[[30 74 67 19 85 67]
 [20 29 30 63 29 28]
 [29 35 54 58 52 50]]
The second largest entry: 74
The largest entry in the first row -> 85
Which number is the entry in the bottom-left corner?
A: 29
Which number is the 2nd entry on the diagonal from the top-right corner?
A: 29
Which number is the last entry, reading row by row?
A: 50
The entry directly above 63 -> 19
The top-right entry: 67

X =  -6.027    6.681    6.516   -1.082    2.673  -11.024   -2.026   -7.335   -6.475   12.406  -17.295  -20.402
The entry just left of -20.402?
A: -17.295
The entry just left of -6.475 is -7.335
The entry just right of 6.681: 6.516
The entry just right of 2.673?
A: -11.024

[[  59.96 -114.46  -49.99  -31.66   -8.32   50.10 -132.33  -83.60   16.52
   -34.16  246.84   -5.68  -72.47]
 [ -22.65 -182.12 -154.14 -111.31 -108.48 -105.08  -42.29  125.49  -64.10
  -103.90   87.40 -240.94  -73.15]]
The entry just right of the largest entry -> -5.68
Give the smallest entry.
A: -240.94
The entry just right of the smallest entry: -73.15
The entry just left of -8.32 -> -31.66
The entry just left of the smallest entry -> 87.40

a =
[[105.904, 39.465, 84.094, -59.727, -154.691, 39.480, 23.694, 13.364, 58.713, 185.509, 53.609, 68.682, 28.176],
 [131.257, 47.337, -18.101, -85.041, 163.282, 164.526, 42.568, 90.296, 124.576, 91.417, 85.839, -3.165, 78.421],
 [136.257, 46.586, -24.028, -70.119, 130.983, 145.159, 45.638, 81.713, 117.287, 74.766, 64.395, -3.674, 75.419],
 [-0.365, 60.751, 48.510, -15.985, -125.638, -25.532, 65.883, 70.799, -131.063, -152.885, 43.767, 15.331, 135.759],
 [11.363, 61.473, 103.154, 71.130, -203.158, -102.210, 34.439, 21.591, 56.957, 7.539, 32.134, 83.451, 112.764],
 [128.970, 28.718, 57.786, -123.377, -58.917, 110.895, 57.901, 32.230, -83.311, -28.928, 68.466, -2.488, 74.258],
 [-10.945, 88.515, 32.067, 188.980, 211.231, 146.147, 94.145, 121.145, 38.150, 41.656, 56.265, 40.646, 72.567],
 [-19.181, 92.688, 34.830, 129.527, 203.778, 142.532, 91.702, 120.167, 46.404, 46.537, 69.920, 38.719, 77.379],
 [10.188, 81.315, 28.889, 111.937, 89.119, -4.809, 15.242, 27.552, 176.048, 77.951, 67.344, 114.150, 121.185],
 [112.387, 48.929, 123.909, 29.410, -32.786, 46.102, 74.868, 17.789, 71.189, 147.617, 52.221, 97.043, -42.176],
 [21.740, 82.220, -33.797, 17.791, 63.059, 57.705, 50.055, 77.358, 26.483, -31.305, 79.446, 30.656, 139.673],
 [25.579, 72.762, 154.049, 132.676, -52.490, -93.905, 82.132, 65.777, 101.828, 96.963, 39.939, 110.547, 49.513]]
The entry directly above 65.777 is 77.358
The bottom-left entry -> 25.579
Find the entry just left of the largest entry.
A: 188.980
Find the first entry, reading row by row.
A: 105.904
Find the entry just right of the smallest entry.
A: -102.210
The minimum is -203.158
The smallest entry in the first row: -154.691
The fourth entry, reading row by row -> -59.727
Find the smallest entry in the last row.
A: -93.905
Find the second entry, reading row by row.
A: 39.465
Find the largest entry in the last row.
A: 154.049
Find the last entry, reading row by row.
A: 49.513
The 2nd largest entry: 203.778
The entry just right of 131.257: 47.337
Find the top-right entry.
A: 28.176
Find the third-last entry, reading row by row.
A: 39.939
The entry just right of the largest entry is 146.147
Find the largest entry in the first row.
A: 185.509
The entry just right of 40.646 is 72.567
Find the entry directly above the largest entry.
A: -58.917
The largest entry in the last column is 139.673
The entry just right of 42.568: 90.296
The largest entry -> 211.231
The third entry on the diagonal from the top-right corner is 64.395
Find the last entry in the row that holds the smallest entry.
A: 112.764
The fourth-last entry, reading row by row -> 96.963
Find the entry directly below 39.480.
A: 164.526
The entry just right of -2.488 is 74.258
Find the entry just left of 74.868.
A: 46.102
The entry directly above 130.983 is 163.282

[52, 39, 17, 66, 32, 45, 93, 45, 84]
Read off the entry just left of the largest entry.
A: 45
The 1st entry from the left is 52
Read off the second smallest entry.
A: 32
Read off the third entry from the left.
A: 17

[[ -3  12  -4 -32   2]
 [ -6  -1  -3 -27   1]
 [  0 -15  -3   4  -5]
 [-11  -8   4  -4  17]
 [ -3  -8  -4 -17  -1]
 [  0 -17  -2   7  -6]
 [ -2   0  -5 -28   4]
 [ -2 -15  -3  -4  -2]
 [ -1 -18  -1  12  -7]
 [ -2 -18   1  14  -9]
 [ -1  -4  -3  -9 -10]]
Counting starts at 1.
The entry in the top-right corner: 2
Read off the bottom-right entry.
-10
The entry just left of the largest entry is -4
Read off the bottom entry of the column that holds the smallest entry.
-9
The bottom-left entry -> -1
The entry at the centre is -2
The entry in row 2 and column 1: -6
Read off the maximum.
17
The entry at row 3, column 3 -> -3
Read off the entry directly above -7.
-2
The entry in row 2 and column 3 is -3
The entry at row 1, column 3: -4
Read off the entry directly above the largest entry.
-5
The entry in row 3 and column 1 is 0
The entry directly below the centre entry -> -5
Read off the top-left entry.
-3
Read off the entry just left of the centre entry.
-17
The entry at row 2, column 2 is -1
Read off the entry directly below -7.
-9
Read off the entry in row 3 and column 2.
-15
Read off the entry directly above 7.
-17
The entry just right of the centre entry is 7

52,75,59,75,59
24,45,36,45,35
17,52,38,53,28
85,48,48,44,82
47,62,51,59,73
84,48,48,44,80
6,62,44,64,25
56,75,50,73,57
83,40,43,35,89
49,66,42,64,43
46,35,35,32,59
78,43,46,39,88
32,56,48,55,59
29,81,58,83,36
18,65,49,65,47
Indices start at 1.
Find the entry in the top-right corner.
A: 59
The entry in row 3 and column 3 -> 38
Find the entry at row 3, column 1.
A: 17
Find the entry at row 3, column 2.
A: 52
The entry in row 2 and column 1: 24
The entry just right of the centre entry is 73
Find the entry at row 1, column 3.
A: 59
Find the entry at row 1, column 2.
A: 75
Find the entry in the bottom-left corner.
A: 18
Find the entry in the top-left corner.
A: 52
The entry directly above 53: 45
The entry directly below the centre entry is 43
Find the centre entry.
A: 50
Find the entry directly above the largest entry.
A: 57
Find the entry directly below 57.
A: 89
Find the entry directly below the smallest entry.
A: 56
The entry just right of 78 is 43
The entry at row 2, column 3 -> 36
The entry just left of the largest entry is 35
The entry directly above the smallest entry -> 84
Find the entry directly above the centre entry.
A: 44
The entry just right of 85 is 48

array([[ 0.07, -0.02,  0.13, -0.07, -0.01,  0.20,  0.13, -0.02,  0.10,
         0.04,  0.10,  0.09,  0.05, -0.12,  0.07],
       [-0.02, -0.01,  0.12, -0.06, -0.08,  0.10, -0.04, -0.01,  0.09,
        -0.01,  0.03, -0.02,  0.11,  0.00,  0.08],
       [-0.08,  0.05,  0.05,  0.07,  0.08,  0.01,  0.07, -0.18, -0.03,
        -0.25, -0.05, -0.10,  0.04, -0.16, -0.04],
       [-0.13, -0.02,  0.00,  0.20,  0.14, -0.08,  0.23,  0.07, -0.04,
         0.13,  0.11, -0.01, -0.16, -0.04, -0.06],
       [-0.12,  0.04, -0.12, -0.21, -0.06, -0.10,  0.03, -0.08, -0.11,
        -0.18,  0.07, -0.07, -0.15, -0.08, -0.12],
       [-0.04,  0.00,  0.01, -0.04, -0.07,  0.03,  0.08,  0.24,  0.03,
         0.14,  0.02,  0.01,  0.03,  0.21,  0.03],
       [ 0.10,  0.16, -0.02, -0.19, -0.18, -0.01, -0.06, -0.01, -0.05,
        -0.02, -0.09, -0.09, -0.10, -0.04, -0.03]])
Give the second entry in reading order.
Answer: -0.02
The entry just right of the smallest entry -> -0.05
Give the smallest entry.
Answer: -0.25
Give the first entry in reading order.
Answer: 0.07
Give the entry just left of 0.12.
Answer: -0.01
The entry just left of the centre entry is 0.23
Give the 3rd largest entry.
Answer: 0.21
The entry just right of the centre entry is -0.04
The 5th entry in reading order -> -0.01
Give the third entry in reading order.
Answer: 0.13
The 3rd smallest entry: -0.19
The entry just left of the smallest entry -> -0.03
